Below are the code and all the weights of a small trained network. Each question names an input and a target symbol and asks about switching units off, where a switched-off unit gives its printed mean instead of its output.

import numpy as np


def w(rows, s, z=0):
    codes = np.array(rows[::2]) - 128.0
    scale = np.full(codes.shape[1], s)
    scale[-1] = z or s
    return codes * scale


def softmax(a):
    e = np.exp(a - a.max(-1, keepdims=True))
    return e / e.sum(-1, keepdims=True)


def log_softmax(a):
    a = a - a.max(-1, keepdims=True)
    return a - np.log(np.exp(a).sum(-1, keepdims=True))


def net(x, mask):
    ids = ['ΓΣζθλμφψ'.index(c) for c in x.split()]
    T = len(ids)
    res = E[ids] + P[:T]
    u = 0
    for l in range(3):
        r = res
        for j in range(2):
            rows = slice(2 * j, 2 * j + 2)
            q, k, v = (r @ M[l][rows].T for M in (Q, K, V))
            z = softmax(np.where(np.tri(T) > 0, q @ k.T / 2**0.5, -1e9)) @ v
            o = O[l][rows]
            res = res + np.where(mask[u + j], z, o[:, -1]) @ o[:, :-1]
        u += 2
    return log_softmax(res[-1] @ U[:, :-1].T + U[:, -1])


Q, K, V, O = {}, {}, {}, {}
E = w([
[101,109,163],'Γ',
[153,209,181],'Σ',
[200,108,161],'ζ',
[218,169,94],'θ',
[159,253,78],'λ',
[150,72,97],'μ',
[84,149,91],'φ',
[151,123,35],'ψ',
],0.016)
P = w([
[112,52,139],'0',
[125,255,95],'1',
[92,119,134],'2',
[109,64,233],'3',
[103,133,148],'4',
[124,91,96],'5',
[72,86,185],'6',
[174,97,70],'7',
[157,83,60],'8',
[180,70,110],'9',
[178,144,109],'10',
[173,120,74],'11',
],0.0084)
Q[0] = w([
[111,193,20],'L0H0',
[211,78,72],'L0H0',
[105,83,136],'L0H1',
[214,254,132],'L0H1',
],0.0087)
K[0] = w([
[168,12,254],'L0H0',
[243,80,37],'L0H0',
[155,250,197],'L0H1',
[140,50,38],'L0H1',
],0.0056)
V[0] = w([
[91,124,251],'L0H0',
[227,96,130],'L0H0',
[159,42,146],'L0H1',
[29,109,143],'L0H1',
],0.011)
O[0] = w([
[202,99,166,2],'L0H0',
[1,139,195,219],'L0H0',
[68,67,111,97],'L0H1',
[244,110,91,20],'L0H1',
],0.0087,0.0048)
Q[1] = w([
[73,206,110],'L1H0',
[123,187,254],'L1H0',
[88,238,110],'L1H1',
[218,169,111],'L1H1',
],0.0083)
K[1] = w([
[190,187,99],'L1H0',
[99,99,1],'L1H0',
[189,25,131],'L1H1',
[48,127,211],'L1H1',
],0.0097)
V[1] = w([
[98,55,26],'L1H0',
[113,56,251],'L1H0',
[58,134,243],'L1H1',
[154,3,167],'L1H1',
],0.0063)
O[1] = w([
[98,124,13,80],'L1H0',
[75,241,142,2],'L1H0',
[3,134,151,185],'L1H1',
[63,21,202,10],'L1H1',
],0.0051,0.0039)
Q[2] = w([
[152,254,171],'L2H0',
[112,66,55],'L2H0',
[178,30,117],'L2H1',
[80,171,18],'L2H1',
],0.0058)
K[2] = w([
[197,188,133],'L2H0',
[151,179,254],'L2H0',
[138,254,63],'L2H1',
[67,40,54],'L2H1',
],0.0048)
V[2] = w([
[117,39,124],'L2H0',
[93,51,202],'L2H0',
[40,99,6],'L2H1',
[125,200,145],'L2H1',
],0.014)
O[2] = w([
[201,179,153,27],'L2H0',
[125,252,117,44],'L2H0',
[148,107,225,254],'L2H1',
[45,93,100,198],'L2H1',
],0.012,0.008)
U = w([
[212,182,28,236],'Γ',
[105,135,1,131],'Σ',
[120,206,94,92],'ζ',
[72,106,129,164],'θ',
[111,25,61,1],'λ',
[189,156,139,122],'μ',
[216,69,54,228],'φ',
[166,60,161,38],'ψ',
],0.0062,0.008)

Each question gives the input, a string of symbols that net reads in full, and the target symbol t.
The units are the heads (2 rows each of Q, K, V and O). Each row of codes is followed by its name. A weight is (code - 128) times the scale printed after its matrix; where a second scale follows, it is the last column's (O and U).
mask holds one flag per head, layer by layer. A switched-off head (its flag False) gives its mean, the last column of its rows in O, instead of its output. The means were averaged over made-up inputs and are rounded, as every weight is.
A unit's drop is (log p(t) with every unit on - log p(t) with that unit switched off) / (log p(t) with every unit on - log p(t) with every unit switched off).
The circuit of an input: a set's keep is (log p(t) with only the set's units on - log p(t) with every unit switched off) / (log p(t) with every unit on - log p(t) with every unit switched off). Starting from all 6 units, units are removed one at a time, each time the one whose removal leaves the highest keep (on an exact tie, the one counted first), for as long as the keep stays at least 0.8.
units of the circuit, in order: the units of the circuit, biggest drop first
unit that matters most: the unit with the biggest drop
heads that matter: for each layer, one digit per head in row order, 1 if its drop is at least 0.15 and else 0, layers parted by /
input Γ φ λ Γ θ, target Γ: units of the circuit, in order => (L1H1, L2H1, L0H0, L2H0)
input θ ψ θ θ θ θ, target θ: units of the circuit, in order => (L0H0, L0H1, L2H1)
input Σ ζ Γ, target Σ: heads that matter => 10 / 10 / 01
input Σ ψ Σ φ μ, target Σ: units of the circuit, in order => (L2H1, L0H0, L1H0, L0H1)
input Γ θ Σ, target Γ: unit that matters most => L1H1
input Σ φ λ Σ φ Σ ζ μ μ Γ ζ, target Σ: heads that matter => 11 / 10 / 01
input Σ Σ θ ψ, target Σ: units of the circuit, in order => (L2H1, L0H0, L1H0)
input φ λ Σ, target φ: heads that matter => 11 / 10 / 10
input λ ζ φ Σ Σ Σ ζ, target λ: units of the circuit, in order => (L2H0, L1H1, L2H1, L0H1)
input φ φ φ φ Σ λ θ μ θ ζ φ, target φ: heads that matter => 11 / 11 / 11
input λ φ μ Γ, target λ: units of the circuit, in order => (L2H0, L1H1, L0H1, L0H0)
input μ φ ψ ψ φ μ Σ ψ ψ φ, target μ: heads that matter => 01 / 01 / 11
input Σ φ λ φ, target Σ: units of the circuit, in order => (L2H1, L0H0, L0H1)
input ψ φ φ Σ Σ θ, target ψ: heads that matter => 10 / 10 / 11
input λ ψ λ φ φ, target λ: unit that matters most => L2H0
input ζ ψ θ, target ζ: units of the circuit, in order => (L2H0, L1H1, L0H0)
input λ φ Γ ζ Γ θ λ, target λ: units of the circuit, in order => (L2H0, L1H1, L0H1, L0H0)
input Γ ζ Γ φ θ θ μ, target Γ: units of the circuit, in order => (L2H0, L2H1, L0H0)
input ζ φ θ θ ψ, target ζ: heads that matter => 11 / 01 / 10
input ψ μ Γ, target ψ: unit that matters most => L2H1
input Σ Γ θ μ θ μ Σ λ Γ, target Σ: units of the circuit, in order => (L2H1, L0H0, L1H0)
input ψ φ φ μ, target φ: units of the circuit, in order => (L0H1, L0H0)
input Γ Σ θ μ Σ θ φ, target Γ: heads that matter => 11 / 01 / 11
input ψ Σ ψ, target ψ: heads that matter => 10 / 10 / 01
